Below is a small trained network, with its code and all its weights. Each question gives an input and a target symbol and asks what happens when units are switched off, that is, made to give their printed mean instead of their output.

import numpy as np


def w(rows, s, z=0):
    codes = np.array(rows[::2]) - 128.0
    scale = np.full(codes.shape[1], s)
    scale[-1] = z or s
    return codes * scale


def norm(h):
    return h / np.sqrt((h * h).mean(-1, keepdims=True) + 1e-5)


def f(y):
    return y / 2 * (1 + np.tanh(0.7978845608 * (y + 0.044715 * y**3)))


def softmax(a):
    e = np.exp(a - a.max(-1, keepdims=True))
    return e / e.sum(-1, keepdims=True)


def log_softmax(a):
    a = a - a.max(-1, keepdims=True)
    return a - np.log(np.exp(a).sum(-1, keepdims=True))


def net(x, mask):
    ids = ['αβδζηθλμξπστψω'.index(c) for c in x.split()]
    T = len(ids)
    res = E[ids] + P[:T]
    r = norm(res)
    for j in range(3):
        rows = slice(3 * j, 3 * j + 3)
        q, k, v = (r @ M[0][rows].T for M in (Q, K, V))
        z = softmax(np.where(np.tri(T) > 0, q @ k.T / 3**0.5, -1e9)) @ v
        o = O[0][rows]
        res = res + np.where(mask[j], z, o[:, -1]) @ o[:, :-1]
    y = f(norm(res) @ A[0][:, :-1].T + A[0][:, -1])
    res = res + np.where(mask[3:15], y, B[0][:, -1]) @ B[0][:, :-1]
    return log_softmax(norm(res)[-1] @ U[:, :-1].T + U[:, -1])


Q, K, V, O, A, B = {}, {}, {}, {}, {}, {}
E = w([
[135,179,114,70],'α',
[128,177,113,150],'β',
[145,80,130,203],'δ',
[124,130,146,90],'ζ',
[143,116,165,133],'η',
[128,123,166,131],'θ',
[141,123,112,141],'λ',
[192,174,132,147],'μ',
[130,130,172,136],'ξ',
[132,125,115,138],'π',
[139,122,105,134],'σ',
[216,5,183,132],'τ',
[124,129,171,129],'ψ',
[27,181,164,82],'ω',
],0.026)
P = w([
[208,77,115,93],'0',
[165,68,104,129],'1',
[113,54,90,160],'2',
[118,73,81,208],'3',
[186,70,101,230],'4',
[201,2,93,186],'5',
],0.0066)
Q[0] = w([
[183,142,44,138],'H1',
[175,79,189,106],'H1',
[218,22,181,178],'H1',
[107,139,149,99],'H2',
[135,68,141,220],'H2',
[101,156,99,161],'H2',
[135,166,61,47],'H3',
[126,224,110,92],'H3',
[254,88,149,48],'H3',
],0.014)
K[0] = w([
[164,130,155,56],'H1',
[138,205,87,137],'H1',
[88,183,126,211],'H1',
[161,120,212,86],'H2',
[191,79,168,208],'H2',
[79,205,82,206],'H2',
[118,125,194,15],'H3',
[91,142,45,58],'H3',
[245,157,156,145],'H3',
],0.011)
V[0] = w([
[133,91,84,94],'H1',
[124,76,101,207],'H1',
[64,183,180,120],'H1',
[132,126,126,228],'H2',
[92,29,204,29],'H2',
[104,2,111,53],'H2',
[50,78,15,85],'H3',
[32,129,195,36],'H3',
[131,82,246,119],'H3',
],0.0097)
O[0] = w([
[56,20,208,97,95],'H1',
[84,36,32,61,180],'H1',
[75,142,144,67,93],'H1',
[110,182,253,154,197],'H2',
[208,76,20,137,173],'H2',
[174,86,19,167,144],'H2',
[218,6,136,153,2],'H3',
[100,68,111,52,43],'H3',
[5,127,112,150,230],'H3',
],0.0068,0.0065)
A[0] = w([
[68,161,129,170,134],'N1',
[158,183,124,23,63],'N2',
[195,176,180,128,220],'N3',
[133,95,112,21,82],'N4',
[236,28,157,133,142],'N5',
[131,111,191,150,126],'N6',
[254,159,103,125,202],'N7',
[61,138,124,135,191],'N8',
[202,178,107,62,158],'N9',
[64,210,37,47,4],'N10',
[89,102,177,127,106],'N11',
[126,71,86,162,139],'N12',
],0.01,0.0022)
B[0] = w([
[79,135,115,82,254],'N1',
[160,86,140,145,134],'N2',
[195,83,115,1,190],'N3',
[109,112,107,152,150],'N4',
[137,128,219,127,203],'N5',
[135,89,99,151,161],'N6',
[79,133,174,91,181],'N7',
[79,105,143,137,222],'N8',
[185,177,113,82,132],'N9',
[210,78,175,144,239],'N10',
[117,144,120,212,139],'N11',
[117,191,144,97,182],'N12',
],0.0081,0.0047)
U = w([
[182,121,133,51,252],'α',
[108,157,213,84,102],'β',
[175,108,109,249,128],'δ',
[181,123,31,140,237],'ζ',
[146,140,70,154,79],'η',
[147,126,77,136,141],'θ',
[136,78,202,115,53],'λ',
[167,204,119,95,167],'μ',
[113,99,164,120,71],'ξ',
[55,160,141,106,118],'π',
[136,109,131,120,105],'σ',
[164,16,191,135,124],'τ',
[174,109,109,148,143],'ψ',
[75,51,131,62,233],'ω',
],0.012,0.0049)

Each question gives the input, a string of symbols that net reads in full, and the target symbol t.
The units are the heads (3 rows each of Q, K, V and O) and the neurons (one row each of A and B). Each row of codes is followed by its name. A weight is (code - 128) times the scale printed after its matrix; where a second scale follows, it is the last column's (O, A, B and U).
mask holds one flag per unit, heads first, then neurons. A switched-off unit (its flag False) gives its mean, the last column of its rows in O or B, instead of its output. The means were averaged over made-up inputs and are rounded, as every weight is.
A unit's drop is (log p(t) with every unit on - log p(t) with that unit switched off) / (log p(t) with every unit on - log p(t) with every unit switched off).
The circuit of an input: a set's keep is (log p(t) with only the set's units on - log p(t) with every unit switched off) / (log p(t) with every unit on - log p(t) with every unit switched off). Starting from the 12 units with the biggest drops (on a tie, the unit counted first), units are removed one at a time, each time the one whose removal leaves the highest keep (on an exact tie, the one counted first), for as long as the keep stays at least 0.8.
units of the circuit, in order: the units of the circuit, biggest drop first
which heads matter: for each layer, one digit per head in row order, 1 if its drop is at least 0.15 and else 0, layers parted by /
drop of u: that unit's drop, to one decimal
input ψ ψ ξ, target ω: units of the circuit, in order -> H3, H2
input π δ λ π ξ, target τ: units of the circuit, in order -> H1
input ψ θ δ η, target δ: which heads matter -> 011
input π ξ π ω α, target α: which heads matter -> 001
input ξ ω ψ β, target β: which heads matter -> 010
input ζ ξ ξ ξ θ, target π: which heads matter -> 000
input α β ξ, target α: which heads matter -> 001
input δ ω ξ π ψ, target τ: units of the circuit, in order -> H3, H1
input ψ η δ δ ψ, target δ: which heads matter -> 101
input δ ψ ξ, target δ: which heads matter -> 011
input ξ ψ δ ξ ξ ξ, target π: which heads matter -> 001
input ξ π ξ, target τ: which heads matter -> 001
input ψ ψ δ ψ, target δ: which heads matter -> 011
input π ξ π θ, target τ: units of the circuit, in order -> H3
input μ ψ β ξ, target α: drop of N5 -> 0.1
input δ ξ σ, target π: drop of N1 -> 0.1
input τ ξ ψ μ ω, target ω: drop of N2 -> 0.0
